Below are the code and all the weights of a small trained network. Each question names an input and a target symbol and asks about switching units off, where a switched-off unit gives its printed mean instead of its output.

import numpy as np


def w(rows, s, z=0):
    codes = np.array(rows[::2]) - 128.0
    scale = np.full(codes.shape[1], s)
    scale[-1] = z or s
    return codes * scale


def norm(h):
    return h / np.sqrt((h * h).mean(-1, keepdims=True) + 1e-5)


def f(y):
    return y / 2 * (1 + np.tanh(0.7978845608 * (y + 0.044715 * y**3)))


def softmax(a):
    e = np.exp(a - a.max(-1, keepdims=True))
    return e / e.sum(-1, keepdims=True)


def log_softmax(a):
    a = a - a.max(-1, keepdims=True)
    return a - np.log(np.exp(a).sum(-1, keepdims=True))


def net(x, mask):
    ids = ['ΔΞΦΩαγεηθλμπστ'.index(c) for c in x.split()]
    T = len(ids)
    res = E[ids] + P[:T]
    u = 0
    for l in range(2):
        q, k, v = (norm(res) @ M[l].T for M in (Q, K, V))
        z = softmax(np.where(np.tri(T) > 0, q @ k.T / 2**0.5, -1e9)) @ v
        res = res + np.where(mask[u], z, O[l][:, -1]) @ O[l][:, :-1]
        u += 1
        y = f(norm(res) @ A[l][:, :-1].T + A[l][:, -1])
        res = res + np.where(mask[u : u + 8], y, B[l][:, -1]) @ B[l][:, :-1]
        u += 8
    return log_softmax(norm(res)[-1] @ U[:, :-1].T + U[:, -1])


Q, K, V, O, A, B = {}, {}, {}, {}, {}, {}
E = w([
[59,131,134,154],'Δ',
[106,121,81,144],'Ξ',
[93,99,74,147],'Φ',
[128,164,125,130],'Ω',
[142,112,114,114],'α',
[111,45,251,196],'γ',
[151,111,145,96],'ε',
[95,148,214,152],'η',
[141,167,151,113],'θ',
[108,94,178,161],'λ',
[128,174,123,131],'μ',
[145,97,135,177],'π',
[57,128,120,74],'σ',
[148,99,165,86],'τ',
],0.013)
P = w([
[103,135,99,181],'0',
[157,3,159,91],'1',
[153,44,172,93],'2',
[143,88,140,113],'3',
[173,117,86,119],'4',
[160,139,102,127],'5',
[162,126,103,123],'6',
[152,133,112,128],'7',
[146,118,144,113],'8',
[148,118,145,101],'9',
[141,134,113,121],'10',
],0.0053)
Q[0] = w([
[151,146,200,111],'L0H1',
[130,133,108,254],'L0H1',
],0.007)
K[0] = w([
[100,150,156,255],'L0H1',
[186,78,173,94],'L0H1',
],0.0049)
V[0] = w([
[152,192,39,45],'L0H1',
[236,127,253,128],'L0H1',
],0.0051)
O[0] = w([
[219,59,151,99,7],'L0H1',
[119,102,255,118,193],'L0H1',
],0.0072,0.0012)
A[0] = w([
[117,156,88,164,165],'L0N1',
[175,64,84,137,253],'L0N2',
[52,112,184,61,95],'L0N3',
[77,144,51,2,16],'L0N4',
[126,135,154,188,114],'L0N5',
[239,121,115,42,128],'L0N6',
[83,119,158,76,127],'L0N7',
[157,199,104,163,92],'L0N8',
],0.0072,0.003)
B[0] = w([
[118,98,113,63,157],'L0N1',
[68,190,176,159,186],'L0N2',
[154,156,99,171,235],'L0N3',
[70,74,211,70,175],'L0N4',
[136,82,141,100,148],'L0N5',
[149,214,3,125,255],'L0N6',
[120,132,60,135,195],'L0N7',
[131,124,95,98,159],'L0N8',
],0.0052,0.0023)
Q[1] = w([
[123,181,109,81],'L1H1',
[254,135,131,71],'L1H1',
],0.0085)
K[1] = w([
[215,170,83,4],'L1H1',
[254,187,87,214],'L1H1',
],0.0056)
V[1] = w([
[101,48,56,141],'L1H1',
[152,108,87,253],'L1H1',
],0.0067)
O[1] = w([
[90,161,183,181,31],'L1H1',
[233,183,104,254,4],'L1H1',
],0.0072,0.0017)
A[1] = w([
[67,98,38,36,236],'L1N1',
[176,91,254,198,68],'L1N2',
[96,111,132,105,254],'L1N3',
[154,124,208,60,140],'L1N4',
[123,104,193,206,72],'L1N5',
[152,65,215,86,57],'L1N6',
[52,129,131,168,152],'L1N7',
[103,91,240,217,241],'L1N8',
],0.0066,0.0023)
B[1] = w([
[162,178,161,108,254],'L1N1',
[149,117,247,139,159],'L1N2',
[203,164,175,147,177],'L1N3',
[158,129,89,255,158],'L1N4',
[167,144,146,105,153],'L1N5',
[114,29,68,172,135],'L1N6',
[233,102,111,88,168],'L1N7',
[144,252,144,95,214],'L1N8',
],0.0055,0.0058)
U = w([
[38,107,136,1,236],'Δ',
[116,134,107,126,3],'Ξ',
[113,158,105,112,11],'Φ',
[126,134,81,135,55],'Ω',
[134,140,98,139,107],'α',
[161,190,234,163,188],'γ',
[151,113,129,128,54],'ε',
[105,123,84,164,152],'η',
[246,100,68,69,246],'θ',
[66,162,75,177,90],'λ',
[131,139,102,137,27],'μ',
[90,152,116,146,61],'π',
[118,149,88,107,40],'σ',
[147,96,190,153,211],'τ',
],0.0082,0.0024)

Each question gives the input, a string of symbols that net reads in full, and the target symbol t.
The units are the heads (2 rows each of Q, K, V and O) and the neurons (one row each of A and B). Each row of codes is followed by its name. A weight is (code - 128) times the scale printed after its matrix; where a second scale follows, it is the last column's (O, A, B and U).
mask holds one flag per unit, layer by layer, with each layer's heads first. A switched-off unit (its flag False) gives its mean, the last column of its rows in O or B, instead of its output. The means were averaged over made-up inputs and are rounded, as every weight is.
A unit's drop is (log p(t) with every unit on - log p(t) with that unit switched off) / (log p(t) with every unit on - log p(t) with every unit switched off).
The circuit of an input: a set's keep is (log p(t) with only the set's units on - log p(t) with every unit switched off) / (log p(t) with every unit on - log p(t) with every unit switched off). Starting from the 12 units with the biggest drops (on a tie, the unit counted first), units are removed one at a time, each time the one whose removal leaves the highest keep (on an exact tie, the one counted first), for as long as the keep stays at least 0.8.
circuit, biggest first: the units of the circuit, biggest drop first
unit that matters most: the unit with the biggest drop
top k neurons: the k neurons with the biggest drops, biggest first
k most important neurons of layer l: the k neurons of layer l with the biggest drops, biggest first
drop of u: that unit's drop, to one decimal
input Δ θ θ Δ Δ θ Δ θ θ θ, target Δ: circuit, biggest first -> L0H1, L1H1, L0N4, L0N3
input θ Ω θ σ Ω θ ε θ σ Ξ μ, target θ: circuit, biggest first -> L0H1, L1H1
input Δ Ω Ω, target Δ: unit that matters most -> L0H1
input Δ α γ ε, target Δ: circuit, biggest first -> L0N4, L0H1
input Δ θ α, target Δ: circuit, biggest first -> L0H1, L0N4, L1H1
input α Δ α θ Φ α μ Δ θ γ Ξ, target γ: circuit, biggest first -> L0N6, L1H1, L0H1
input γ Φ θ Ω σ Δ, target Δ: circuit, biggest first -> L0N4, L1H1
input Ω σ Φ, target Δ: top 2 neurons -> L0N4, L1N7
input Δ θ θ θ Φ, target γ: circuit, biggest first -> L0H1, L1H1
input θ θ θ θ Ω θ γ θ θ θ Ξ, target γ: top 2 neurons -> L0N6, L1N2
input Δ σ Δ ε, target Δ: circuit, biggest first -> L0H1, L0N4
input θ σ α θ, target θ: top 2 neurons -> L1N8, L0N2
input θ θ α θ, target θ: top 2 neurons -> L1N8, L1N4
input θ θ Δ σ Φ, target Δ: unit that matters most -> L0N4
input Δ γ Δ θ, target Δ: 2 most important neurons of layer 0 -> L0N6, L0N1
input θ Δ σ θ Δ, target Δ: 3 most important neurons of layer 1 -> L1N4, L1N2, L1N7
input θ θ μ, target θ: drop of L1N8 -> 0.1
input η θ Δ σ γ θ Δ θ σ Ω, target Δ: drop of L0N8 -> 0.1
input σ θ γ Δ π, target γ: drop of L1N8 -> 0.2
input Δ θ θ θ Δ, target γ: unit that matters most -> L0N6
